Rows near named flat spaces through zero:
sedganum: [199 114 191 -141 185 -179 -87 43 185 14 -176 -35 29 -24 -122 52 181 -213 -3 -90 -57 39 54 9 -35 -203 -1]
simiputim: [-142 -68 -83 201 -171 95 70 -95 -4 81 129 83 -138 -50 -4 -15 -326 150 9 -6 134 -60 -104 59 -6 -124 63]
sedganum: [10 285 -265 176 -192 95 71 90 -89 150 9 -386 -18 233 24 -78 -14 -28 226 -310 341 -85 82 -172 -71 -329 190]
nanulumiz: [-60 -18 -206 296 -187 144 173 -71 -304 28 175 -97 -15 169 124 4 -211 304 74 101 58 -40 6 0 84 367 109]
nanulumiz: [125 31 41 -83 169 -80 14 29 -124 -49 -5 29 134 -52 42 -104 169 -62 -50 77 -116 20 22 -114 108 183 -82]
simiputim: [150 3 -36 -232 194 10 -36 28 -28 -294 3 90 140 117 13 -69 14 -21 -69 52 -86 80 11 -117 5 29 -66]
simiputim: [154 133 -7 12 -1 -127 -40 -49 -158 62 -56 -211 182 12 74 -37 251 39 4 101 -14 10 16 -6 -9 121 17]
maduvamiv: [-149 47 -199 112 -80 34 55 119 9 170 66 -70 -188 29 -5 -25 3 12 -26 -188 271 -49 -64 -46 -37 -312 0]
sedganum: [-140 -111 -170 -301 136 102 -39 128 101 -224 79 235 -72 34 -23 -154 -39 -96 -176 -98 131 75 -100 -155 -37 -325 -176]
simiputim: [75 7 51 -381 169 40 -163 161 253 -302 -167 3 48 203 -58 108 177 -176 -11 -105 -95 111 120 -41 -143 -150 -52]
sedganum: [11 -97 194 71 32 -117 -31 -12 87 22 -25 81 -77 -26 -98 -39 -111 58 -76 32 57 16 -80 26 -41 -177 -50]
nanulumiz: [-55 -55 95 118 75 -118 42 29 6 219 25 134 -134 -237 -20 -41 64 -20 -119 32 -1 -40 -85 20 111 -8 -87]
nanulumiz: [164 48 167 -201 175 -74 -62 14 150 -137 -98 13 96 111 -99 -4 108 -169 -28 -71 -77 71 70 -75 -29 -141 -57]
sedganum: [-99 25 -94 370 -249 -4 240 -263 -274 349 196 -95 59 -208 45 144 -90 67 130 45 -77 -160 -22 216 138 384 91]
maduvamiv: [-6 12 70 252 -116 -117 44 -149 161 181 58 51 -174 -112 -197 30 -416 44 22 -151 252 -90 -179 142 -112 -592 97]
nanulumiz: [68 92 146 159 -40 -102 59 -221 -82 301 23 16 66 -260 25 -145 67 -58 -22 111 -59 -45 -30 -6 187 136 21]
maduvamiv: [71 38 139 -241 118 15 -109 -54 314 -63 -109 147 -57 23 -88 -21 42 -175 -106 -45 -34 107 27 -25 -4 -246 -18]
nanulumiz: [197 31 239 34 70 44 47 -305 128 -44 63 200 75 40 -40 -31 -198 28 -91 121 -193 46 24 -28 149 81 25]
nanulumiz: [-105 -58 97 -95 -26 82 -27 -94 265 3 31 178 -38 -132 -84 84 -111 -163 -15 -111 -80 -37 -13 67 -33 -235 -46]
sedganum: [-106 -150 32 -82 -88 206 -78 79 398 -342 -4 41 -167 436 -160 314 -361 110 36 -221 75 43 47 111 -316 -440 32]
sedganum: [-73 -123 72 -162 92 -121 -179 74 43 3 -84 163 -45 -261 55 -171 179 24 -213 200 21 65 -150 -2 -22 -80 -150]
simiputim: [-95 60 -2 532 -262 -51 183 -106 -279 481 82 -154 -144 -166 56 -155 -140 168 120 58 190 -121 -47 7 183 208 158]
simiputim: [36 81 135 147 -159 101 -15 -251 105 156 -17 44 11 -178 53 37 -151 19 95 109 -158 -57 49 95 94 150 169]
sedganum: [4 89 -110 222 -110 32 113 -1 -279 155 61 -203 65 47 134 -30 112 116 91 54 1 -59 68 -56 110 355 66]
simiputim: [210 167 187 148 44 -86 93 -117 -227 227 -62 -153 196 -85 104 -69 296 -74 97 157 -262 -20 177 -79 275 615 65]
maduvamiv: [-2 43 -3 15 78 -55 38 37 28 143 5 39 -83 -76 -17 -21 121 -82 -77 -55 30 -4 -16 -29 80 -60 -43]
maduvamiv: [89 2 -60 -119 102 -51 -46 42 -237 -124 -5 -41 209 -28 147 -114 243 65 -64 203 -117 39 1 -89 51 322 -88]
nanulumiz: [-93 92 -42 132 -129 -21 5 -31 54 278 -11 -36 -134 -200 -24 -110 -59 -79 49 -109 201 -71 -70 -2 15 -290 82]
sedganum: [56 20 117 -159 116 48 -2 7 235 -127 -18 90 -25 186 -141 -48 -76 -179 -33 -194 40 62 57 -140 -16 -326 -50]
maduvamiv: [-198 37 -153 138 -273 241 4 62 -20 77 30 -183 -118 233 106 -120 -57 135 83 -85 242 -2 64 -145 -34 -60 95]
nanulumiz: [176 16 311 -148 182 -214 -85 18 143 -6 -177 -52 83 64 -123 62 289 -163 -62 2 -126 89 81 25 -28 -10 -89]
sedganum: [-249 -68 131 562 -384 -137 5 -38 29 537 -45 -116 -342 -351 -69 30 -292 188 147 -7 290 -175 -162 263 -84 -245 188]
maduvamiv: [270 132 181 183 38 -183 7 -200 -122 103 -1 -42 170 -142 5 -157 -72 77 6 148 -36 -47 -62 -47 82 -7 62]
simiputim: [60 29 177 358 -86 -122 127 -202 -319 332 81 -40 140 -308 115 -155 54 99 39 245 -154 -113 -17 -13 255 491 15]
nanulumiz: [-95 85 -241 258 -228 118 119 -256 -274 276 194 43 -15 -245 194 -247 -158 183 -30 190 117 -68 -131 -34 211 199 111]
maduvamiv: [-112 37 -128 -263 229 -196 -174 446 171 103 -191 27 -290 -158 -80 -241 326 -248 -172 -235 400 64 -140 -176 -104 -694 -147]
nanulumiz: [-84 9 16 25 -77 39 -75 120 332 16 -100 -29 -279 143 -158 113 -208 -29 56 -254 247 6 -11 61 -196 -562 104]
simiputim: [-65 61 -336 -68 5 97 53 135 -151 -56 56 -49 -60 103 72 -114 8 10 6 -79 191 27 -19 -123 22 -33 28]
simiputim: [23 89 78 114 -86 72 126 -364 28 241 118 161 75 -316 15 23 -123 -139 43 54 -224 -91 12 97 227 206 81]
nanulumiz: [105 -38 84 135 -88 184 107 -186 -107 -171 82 -37 142 298 79 181 -161 221 97 172 -288 24 173 53 86 596 102]
maduvamiv: [-28 -95 11 -42 1 -12 -8 -97 73 -62 34 146 -26 -89 -53 110 -151 25 -44 57 -64 7 -75 163 -42 -23 -7]
simiputim: [1 40 -77 -32 -107 185 5 -151 -17 -94 75 -1 129 63 103 22 -63 54 41 64 -115 -8 57 -13 23 163 53]
sedganum: [70 -83 342 -61 -28 -18 -66 -362 35 62 -33 161 224 -255 87 62 162 -4 -90 386 -464 45 54 179 159 595 -48]
maduvamiv: [-142 -132 3 256 -206 41 67 -56 -50 53 80 -20 -97 11 -26 128 -289 199 90 25 50 -71 -49 165 -72 59 72]
sedganum: [296 35 194 -8 174 -51 95 -102 -52 -207 17 -37 212 305 -66 128 -2 22 18 39 -248 55 145 -35 62 288 -14]
maduvamiv: [224 -22 257 116 108 -182 6 -66 -137 -43 -24 -61 191 39 6 38 94 132 -28 192 -202 1 29 17 36 293 -53]
simiputim: [-38 -58 -54 -286 166 -6 -68 196 132 -206 -60 97 -55 69 -94 -50 29 -174 -47 -152 88 71 -13 -92 -89 -292 -100]
maduvamiv: [117 108 3 -278 158 -27 -35 -79 87 -63 -35 105 117 -93 -44 -137 101 -270 -50 -54 -45 58 6 -103 69 -150 -43]
simiputim: [80 74 -25 74 -5 62 70 -35 -115 17 15 -75 52 106 78 21 59 55 46 60 -99 10 102 -42 112 321 66]
nanulumiz: [4 48 155 33 -147 115 -37 -363 272 114 35 184 -18 -172 -37 -11 -262 -45 -21 47 -73 -15 -39 96 46 -185 104]
sedganum: [149 -109 95 -414 401 -136 -105 150 153 -348 -67 215 68 97 -94 66 217 -125 -245 20 -157 143 -22 -33 -62 -107 -244]
maduvamiv: [241 90 274 126 63 -91 -4 8 -55 -23 -106 -173 164 122 -4 17 78 19 133 42 -170 -23 156 -85 38 223 58]
[81 -26 164 262 -29 -266 -19 -31 -130 186 -40 -86 -18 -141 -34 -70 -28 180 -33 142 107 -40 -133 82 -33 -54 9]  sedganum
[-86 -141 -5 -282 108 172 -45 157 239 -352 -2 121 -13 237 -67 236 -21 -102 -4 -156 -151 47 109 11 -133 -63 -106]  nanulumiz
[152 53 -27 69 119 -98 91 13 -279 1 36 -51 126 0 65 -103 98 52 -3 112 -66 0 15 -96 141 313 -17]  sedganum
[-2 -45 78 302 -40 -168 115 -103 -77 228 102 34 -86 -150 -81 40 -160 115 -45 17 79 -88 -138 126 29 -92 -9]  maduvamiv
[-13 130 -16 -112 -1 88 -15 -31 134 88 -32 19 -10 -64 -5 -109 70 -226 31 -135 29 0 59 -119 71 -167 30]  nanulumiz
[90 -30 200 79 -2 -61 -19 32 44 -95 -71 -81 99 7 -82 174 -119 -22 195 -51 -155 -82 84 85 -102 37 56]  nanulumiz
[22 4 156 16 -109 81 -20 -184 144 28 -44 -19 16 109 -12 139 -8 22 20 68 -142 49 102 117 8 175 75]  nanulumiz
[267 119 93 222 2 -51 135 -149 -318 -18 48 -169 253 127 57 -85 -73 122 149 133 -133 -33 102 -104 148 429 108]  nanulumiz
[-231 -75 -119 35 -96 -58 -30 95 162 155 19 34 -279 -67 -120 5 -95 -7 -96 -184 354 -15 -181 96 -165 -580 -44]  nanulumiz
[104 71 -3 377 -149 -100 64 -47 -323 147 20 -242 14 119 76 -206 -120 325 63 156 218 -17 -51 -85 39 132 131]  simiputim
[-115 -103 30 35 -100 15 -25 -67 -39 50 14 69 -52 -78 28 -134 -77 88 -53 131 68 35 -74 14 22 57 -14]  maduvamiv
[-225 -135 -287 -294 89 79 20 131 116 -132 88 179 -130 2 -51 205 83 -134 -141 -150 26 43 -69 135 -91 -149 -154]  maduvamiv
[37 155 -170 95 -89 158 121 -163 -80 81 131 -34 74 3 95 40 -54 -1 68 -33 -70 -67 58 -22 122 150 104]  maduvamiv
[-56 -54 -147 -122 -8 188 -4 98 99 -286 55 -3 -25 329 -11 144 -122 69 12 -126 29 38 57 -26 -138 -117 -10]  sedganum
[-94 -26 -77 74 -39 27 -5 174 21 19 -21 -71 -145 88 -2 56 -11 66 29 -94 125 -20 5 -4 -74 -105 18]  sedganum
[-65 -45 -37 -110 11 32 -102 162 104 -110 -63 -51 -79 185 4 14 102 55 -73 -47 114 67 4 -44 -133 -179 -57]  maduvamiv
[-57 75 -185 -333 206 -63 -92 307 121 -33 -102 9 -103 -34 -54 -127 291 -297 -89 -251 215 55 -32 -165 -66 -458 -123]  maduvamiv
[-204 78 -188 402 -323 47 126 -118 -132 479 106 -144 -172 -216 106 113 -10 137 73 5 119 -145 -55 198 74 139 150]  simiputim
[64 47 148 126 -71 -89 43 -158 129 127 -11 -52 0 -24 -147 169 -129 -69 87 -107 -14 -56 6 166 -59 -173 78]  sedganum
[73 11 221 428 -247 95 95 -328 -147 155 97 -28 86 -29 101 -79 -316 285 115 250 -135 -79 38 7 161 403 170]  simiputim

Rows near named flat spaces through zero:
bil_baz: [-94 -4 14 18 -199 40 -197 253 255 -207 -199 145 -231 84 55 98 192 341 54 7 -140 -138 -179 244 -195 -499 -514]
busa_zet: [146 -158 -117 115 -110 98 97 48 -288 -12 118 67 215 -192 51 -260 192 -54 -219 21 -14 -23 131 -124 109 -38 97]
luva_meno: [-81 124 114 -16 94 -83 -10 14 57 218 -134 -28 -97 33 142 -58 -63 66 8 18 97 -44 -67 198 -56 -92 3]
vime_nemik: [-94 103 221 -44 -150 117 -214 -115 49 30 -39 -29 -142 65 -22 139 -12 25 170 131 41 29 -282 -60 -61 121 26]
luva_meno: [-43 -238 2 177 321 46 -101 -33 -195 -136 -2 165 197 -162 92 208 -252 -28 -142 -199 -91 -224 71 -124 -65 -371 96]
vime_nemik: [-65 -165 57 76 179 15 -143 -132 -40 -171 -18 23 90 -52 -29 335 -202 -57 25 -72 -129 -93 -79 -69 28 -111 5]
luva_meno: [-52 146 87 -81 -78 -48 -49 -30 159 66 -30 -83 -132 84 -29 26 38 7 127 114 7 43 -174 117 11 147 -7]
vese_pefo: [-65 -185 -28 118 178 4 -61 -92 -5 -178 79 128 206 22 -38 174 -106 61 33 -99 -166 -154 -7 -64 28 -12 17]
bil_baz: [7 138 -106 -70 -169 23 17 -25 -13 25 49 -89 -63 -54 50 -167 204 111 112 199 48 31 -82 56 -61 157 -11]
vese_pefo: [-172 225 131 -72 -49 22 -35 -56 102 -38 -18 -78 -148 148 100 68 -136 272 50 16 -25 -11 -110 162 -145 -61 24]
busa_zet: [26 74 -35 126 58 -6 59 74 -181 7 49 103 -10 -83 239 -59 -54 177 -185 -106 -48 -126 70 87 -80 -292 132]
busa_zet: [93 -95 14 20 -225 94 -25 75 -52 207 -111 31 9 -77 4 -289 333 -89 -34 140 179 56 -32 -69 76 43 -200]
busa_zet: [7 -29 -32 132 73 93 1 1 -131 123 -3 174 124 -67 104 -209 32 3 -153 -56 113 -123 136 -121 -18 -136 64]
busa_zet: [92 86 -28 -89 -68 -82 184 35 -34 116 53 -126 -49 34 -6 -121 28 -49 -14 6 70 165 91 36 51 206 91]
bil_baz: [87 171 -62 -49 -184 -40 250 -36 27 125 156 50 -19 181 22 -215 109 44 -73 -100 179 146 177 -135 25 345 81]
busa_zet: [-49 -181 109 -94 -91 67 -75 1 17 -237 -54 -74 48 68 -177 218 -116 -20 38 -31 -113 106 4 -39 2 -46 -134]
vime_nemik: [84 139 -98 64 -51 13 170 33 -113 144 117 37 -24 0 144 -253 105 113 -101 -29 89 12 114 -32 -10 75 126]
luva_meno: [-45 -112 -38 109 167 30 12 -70 -151 -144 55 171 223 23 35 79 -211 94 -109 -176 -92 -119 228 -71 -26 -146 102]
bil_baz: [26 14 45 -192 -194 16 -3 -54 -50 114 -95 -69 57 14 -138 -152 64 -184 81 152 195 190 124 -55 17 252 -4]
vime_nemik: [-3 58 -90 38 23 18 -3 -7 -22 21 -17 -67 -98 -153 155 -35 88 49 -61 45 58 -70 -95 17 -62 -166 -66]
vime_nemik: [66 -137 -40 121 67 57 49 -271 -151 25 110 -5 212 -115 -9 31 -3 -262 -176 -47 82 4 51 -303 243 193 122]
vese_pefo: [86 258 -99 -19 -107 -145 247 5 -111 169 190 -49 -130 -118 350 -197 159 142 -133 -31 174 -17 -100 56 -132 98 217]
luva_meno: [55 -72 -212 -31 24 -99 229 -136 28 -82 110 -80 120 -48 15 -10 63 -98 -152 -114 99 52 145 -140 91 147 -82]
bil_baz: [-27 197 -91 14 27 -32 107 -30 81 40 90 -140 -159 -12 149 -57 60 161 -7 33 6 -23 -121 87 -37 29 23]
vese_pefo: [160 25 -129 -22 18 1 42 -2 -121 200 32 -124 -15 -202 -56 -188 152 -288 58 181 125 98 16 -106 107 229 141]
vese_pefo: [30 214 212 -126 -383 -10 -69 128 93 213 -104 1 -330 141 75 -67 215 134 175 124 158 145 -252 113 -136 134 -123]
bil_baz: [-184 272 -72 153 356 -67 76 -177 102 -80 171 -104 -101 84 244 175 -267 379 6 -87 -218 -206 -128 208 -41 -79 203]
busa_zet: [29 -107 232 -108 -225 118 -161 30 29 34 -88 -2 12 122 -299 26 29 -217 156 123 11 191 -52 -115 102 240 -23]
vese_pefo: [-101 227 16 40 219 -86 123 9 62 132 62 -76 -107 148 161 -53 -171 305 78 -45 -72 -57 -14 237 -80 36 168]
vese_pefo: [99 43 -245 59 6 -10 273 22 -122 30 176 50 89 -79 154 -275 117 72 -230 -132 125 -24 236 -136 -36 1 79]
vese_pefo: [-24 80 83 -111 -70 6 104 21 52 278 -101 -127 -24 104 -27 -293 64 -20 23 95 196 148 78 68 34 189 -33]
bil_baz: [-14 222 147 -66 -256 -5 -214 202 188 225 -243 47 -350 91 36 -104 250 130 241 242 61 19 -259 283 -107 -77 -241]
vese_pefo: [16 -119 -29 43 76 -51 73 -14 39 -22 29 31 136 43 -64 -7 -7 -60 -63 -75 -54 -12 80 -9 127 56 -24]
luva_meno: [-37 97 -275 32 79 59 154 -113 -21 -98 163 -26 165 54 -35 -225 16 172 3 49 -66 -28 269 -22 38 167 82]
luva_meno: [-158 -120 87 4 229 21 -180 49 64 -41 -122 -39 9 5 -30 140 -144 146 242 66 -132 -120 -153 155 -139 -142 -80]
vese_pefo: [100 57 -84 -74 -119 -25 183 2 -13 186 12 -48 73 -39 -37 -340 167 -218 -177 43 213 121 192 -73 132 167 40]
busa_zet: [-44 -67 140 32 25 -6 -154 56 120 -37 -71 191 -68 60 -8 213 -62 -30 24 -141 23 -95 -127 -85 -108 -162 -96]
vime_nemik: [21 -91 -1 111 -88 -20 -114 54 136 33 -173 237 -99 60 83 95 189 74 -3 -94 81 -96 -65 -20 -21 -204 -421]
vime_nemik: [168 -85 30 -114 -203 -56 197 -42 -127 255 2 -79 70 -101 12 -219 186 -334 -173 -19 356 214 82 -224 108 284 21]
busa_zet: [-39 -48 -37 -16 98 -17 -79 34 196 -51 -99 -12 65 71 -238 -9 -16 -139 65 88 -134 -7 78 113 162 -7 -107]
luva_meno: [-24 221 -70 50 -139 -29 141 -90 32 -15 87 33 -147 64 284 -16 84 284 -167 -120 95 -42 -27 14 -86 -75 -81]
luva_meno: [-197 67 248 -52 46 -51 -5 46 186 97 -112 -29 -2 270 1 -49 -147 235 61 -9 -78 -17 -59 312 -20 -17 -26]
luva_meno: [121 -7 -269 77 -115 25 169 -25 -212 -207 152 105 11 -176 240 11 99 119 -291 -204 90 -51 182 -219 -129 -241 -65]
bil_baz: [-174 126 8 50 201 -35 -38 41 216 82 -56 -46 -46 185 11 -94 -40 321 224 118 -180 -121 -89 346 -14 15 -55]
busa_zet: [-97 -73 -54 46 20 85 15 11 28 -34 -2 -39 121 24 9 -187 95 211 17 88 -82 -78 2 101 7 -37 -115]
vese_pefo: [-47 -5 92 -42 153 -160 -75 -32 253 -9 -54 -21 -81 64 -98 278 -118 -182 90 -57 -46 -25 -174 61 61 48 -31]
luva_meno: [39 -7 -38 55 132 -27 51 -4 -48 137 -48 -113 -39 -100 76 -47 1 -64 -49 26 35 5 -7 49 81 -50 -3]
vime_nemik: [-150 -110 -120 182 257 41 30 -163 -131 -423 207 229 237 31 182 306 -326 364 -160 -350 -206 -279 157 -133 -191 -306 97]
luva_meno: [29 65 22 -38 -142 28 -64 -42 -28 28 -12 39 -112 -47 62 55 77 -31 33 19 144 25 -92 -125 -100 28 -34]
vese_pefo: [6 -236 67 25 -35 -37 -128 12 143 -49 -124 125 44 -36 -71 165 111 -193 -40 -71 49 -63 -136 -100 59 -113 -282]
vime_nemik: [39 -218 52 -24 -126 -16 51 -91 40 -60 -29 125 178 141 -142 79 22 -145 -86 -159 91 102 158 -204 130 159 -184]
busa_zet: [-73 -274 3 107 -48 175 -110 -110 -82 -281 17 82 166 -64 15 172 10 100 -107 -91 -70 -108 -49 -211 -25 -205 -203]
vese_pefo: [45 -85 180 -88 -19 -183 -105 147 154 187 -281 -39 -131 -34 -53 98 59 -267 35 55 61 57 -165 224 93 -117 -208]
vime_nemik: [-99 -181 48 278 300 -33 -157 -120 87 -122 22 106 7 -81 188 395 -76 112 -32 -158 -185 -312 -362 -9 36 -266 -118]
bil_baz: [-11 51 181 -84 9 -33 -106 62 136 152 -74 -280 -187 15 -141 51 23 -112 261 256 -116 122 -336 216 123 213 48]
vime_nemik: [30 137 31 -144 -147 -97 147 9 78 5 99 -33 -54 173 -63 -18 -21 17 40 -53 43 155 64 11 -21 276 101]
busa_zet: [28 87 -146 171 9 17 179 -63 -215 135 122 141 60 -152 416 -262 140 220 -296 -134 203 -181 69 -95 -116 -172 74]
vese_pefo: [-47 -208 136 -118 120 -81 -142 -6 143 65 -204 -116 61 58 -264 155 -79 -232 271 124 -37 97 -79 100 111 180 -146]
vime_nemik: [61 -93 19 -73 -19 -99 -64 61 147 173 -187 10 -24 12 -150 -33 140 -251 131 94 114 77 -15 38 103 124 -211]
vime_nemik: [18 -9 66 113 -15 1 -135 -27 49 112 -119 77 -165 -62 144 134 112 -18 -5 -13 91 -83 -224 -33 4 -149 -198]
bil_baz: [-76 176 -166 35 28 74 184 66 37 35 86 -91 66 141 15 -424 70 352 -8 117 -130 -15 215 237 38 51 41]
vime_nemik: [-33 127 302 9 -166 81 -297 137 93 184 -165 129 -211 88 -44 -1 69 -15 164 163 -9 -26 -276 121 -35 -68 8]
bil_baz: [137 -88 -236 36 -61 49 167 -171 -223 -72 136 -90 176 -263 51 -121 130 -231 -291 -5 123 47 170 -264 157 50 60]
bil_baz: [29 98 -26 45 13 -55 -30 -26 48 43 11 -65 -150 -76 94 82 75 -7 30 64 -27 -37 -196 73 38 -8 -8]
vese_pefo: [120 -68 86 19 -245 40 -107 41 1 81 -37 15 -130 -72 -16 38 263 -136 53 97 70 68 -255 -106 69 93 -140]
vime_nemik: [-15 175 -71 27 -78 65 142 67 -77 -12 152 -28 -39 -39 180 -239 63 230 -168 -14 1 -53 20 41 -110 -112 152]
vime_nemik: [-99 40 81 -65 45 -52 -61 102 238 -50 -78 -33 -81 148 -115 67 -66 67 112 23 -129 -10 -76 201 -16 -55 -92]
bil_baz: [-68 -107 58 41 133 42 -45 -89 2 -57 -61 16 146 110 -128 88 -187 -27 4 -40 -102 6 146 3 123 0 -12]
luva_meno: [11 229 -237 119 -25 -92 186 -110 9 6 126 109 -63 -88 375 -114 157 202 -292 -138 141 -177 33 -4 -67 -172 -38]
bil_baz: [-153 -55 174 -40 174 2 -28 -193 117 60 -58 -135 159 191 -189 63 -232 -83 101 49 -66 64 21 62 193 260 74]
luva_meno: [113 -80 7 -94 -255 68 85 -32 -139 145 -15 12 170 -119 -71 -320 204 -325 -218 64 283 138 165 -227 112 150 37]
busa_zet: [-1 142 69 -232 -62 -112 70 -56 135 -8 90 -205 -241 79 -47 245 -99 -62 217 -36 133 199 -187 -105 -168 338 81]
busa_zet: [-84 114 353 -179 -244 134 -229 67 54 92 -124 -112 -198 195 -191 49 -61 46 336 231 -22 196 -221 93 -88 212 54]
luva_meno: [-129 77 -36 -89 246 -96 24 127 136 -46 -74 -234 -110 72 -28 49 -184 238 228 87 -214 -3 -24 384 -106 -95 -28]
vese_pefo: [98 -51 -184 126 14 54 121 -35 -233 -1 134 24 129 -236 171 -185 131 -19 -237 -24 54 -88 84 -135 34 -99 105]
busa_zet: [40 49 81 -139 -82 29 87 -113 -177 -25 155 -81 79 30 -98 33 -179 -137 15 -26 73 183 114 -197 -25 320 348]
bil_baz: [-72 -92 -189 247 177 19 28 -147 -5 -329 126 254 123 9 201 260 -109 265 -232 -327 -128 -275 107 -146 -56 -349 -142]
bil_baz: [-206 -104 -119 154 545 -10 -3 -60 67 -206 -10 -29 154 106 -7 200 -391 301 84 -134 -326 -207 168 195 -16 -250 -24]
busa_zet: [13 -111 238 -122 -175 -9 -212 53 82 121 -232 58 20 103 -257 30 53 -252 186 158 38 130 -52 61 112 152 -123]
luva_meno: [-68 135 3 4 60 15 -67 52 122 67 -15 -26 -156 -11 66 -32 35 96 96 67 19 -82 -168 69 -120 -68 -7]
[24 -109 -289 69 89 233 306 -126 -298 -9 247 -140 473 -3 -147 -576 30 86 -119 113 -57 92 519 -164 213 349 254]  bil_baz
[111 -58 -130 83 -41 50 -17 -5 -125 147 -18 183 75 -102 41 -186 201 -91 -2 27 184 -43 115 -192 -6 55 -56]  luva_meno
[47 31 16 -79 -136 85 -10 -157 -120 21 63 -220 -47 -146 -19 18 64 -167 26 157 104 141 -137 -165 54 225 104]  bil_baz
[9 173 -117 1 28 -23 135 -54 -51 -6 141 -85 -8 24 58 -98 -29 127 2 34 -58 24 83 69 14 136 179]  bil_baz
[-51 -108 4 -60 100 74 -31 -138 -70 -121 64 -147 119 -14 -152 127 -161 -68 137 54 -66 72 14 -124 16 197 112]  vese_pefo
[-13 -250 -42 58 148 177 57 -139 -242 -191 113 -34 401 18 -233 -36 -245 -96 -95 -45 -165 62 362 -198 188 110 206]  luva_meno
[-62 47 -17 -59 189 -57 51 74 58 69 -80 -107 -9 61 -46 -72 -144 53 82 28 -45 23 121 193 -25 -35 24]  bil_baz
[-20 -60 9 2 90 -21 -38 57 84 -26 -51 63 -48 42 -22 118 -62 8 55 -101 16 -30 -2 -42 -88 -90 -107]  vese_pefo
[-20 62 266 -100 2 -187 -214 218 261 249 -257 14 -291 124 -64 153 30 -48 354 125 -17 24 -341 330 -65 29 -140]  luva_meno
[28 -115 -59 70 48 57 144 -144 -243 -169 203 96 283 25 -3 29 -181 25 -177 -196 -52 6 282 -224 46 89 232]  vime_nemik
[43 -63 145 38 -309 173 -215 60 -91 88 -131 172 -83 -97 68 -69 250 -41 -33 82 179 -26 -170 -164 -87 -158 -179]  vese_pefo
[80 -106 -148 289 -39 87 2 -120 -127 -133 148 253 47 -129 253 111 171 119 -244 -203 18 -209 -66 -290 15 -201 -124]  luva_meno
[51 -95 64 -104 -227 46 -64 30 -46 -22 -67 42 43 50 -146 -16 88 -79 99 71 53 134 56 -72 -1 139 -97]  vime_nemik
[14 -22 -226 72 47 -6 211 -19 -23 -24 117 3 214 -40 44 -309 127 67 -209 -17 -22 -70 216 24 117 4 10]  bil_baz
[-9 -85 21 -11 -26 34 -44 -25 -38 -80 -3 105 7 50 -1 147 -56 62 73 -109 57 8 30 -156 -135 4 -79]  luva_meno
[2 148 -165 19 211 -111 58 52 50 -40 70 19 -29 -50 37 -6 -99 8 -16 -33 -90 -106 93 120 -44 -107 158]  luva_meno
[-26 -94 -99 88 31 183 15 184 -89 -99 -41 46 105 24 -49 -241 7 223 -76 8 -148 -46 257 71 -28 -295 -107]  bil_baz
[99 143 -296 -6 14 -98 324 -138 -166 -77 188 -63 -11 -179 287 -31 -12 15 -341 -214 202 13 229 -172 -82 -81 95]  vime_nemik
[-44 89 -108 77 91 34 63 -103 -92 -152 124 0 -24 -9 162 119 -134 231 -60 -115 -61 -75 55 -46 -108 -110 73]  vime_nemik
[-30 80 -103 -14 21 -18 177 -20 61 -139 159 9 -23 111 61 35 -81 185 -79 -195 6 4 110 -92 -115 17 20]  vese_pefo
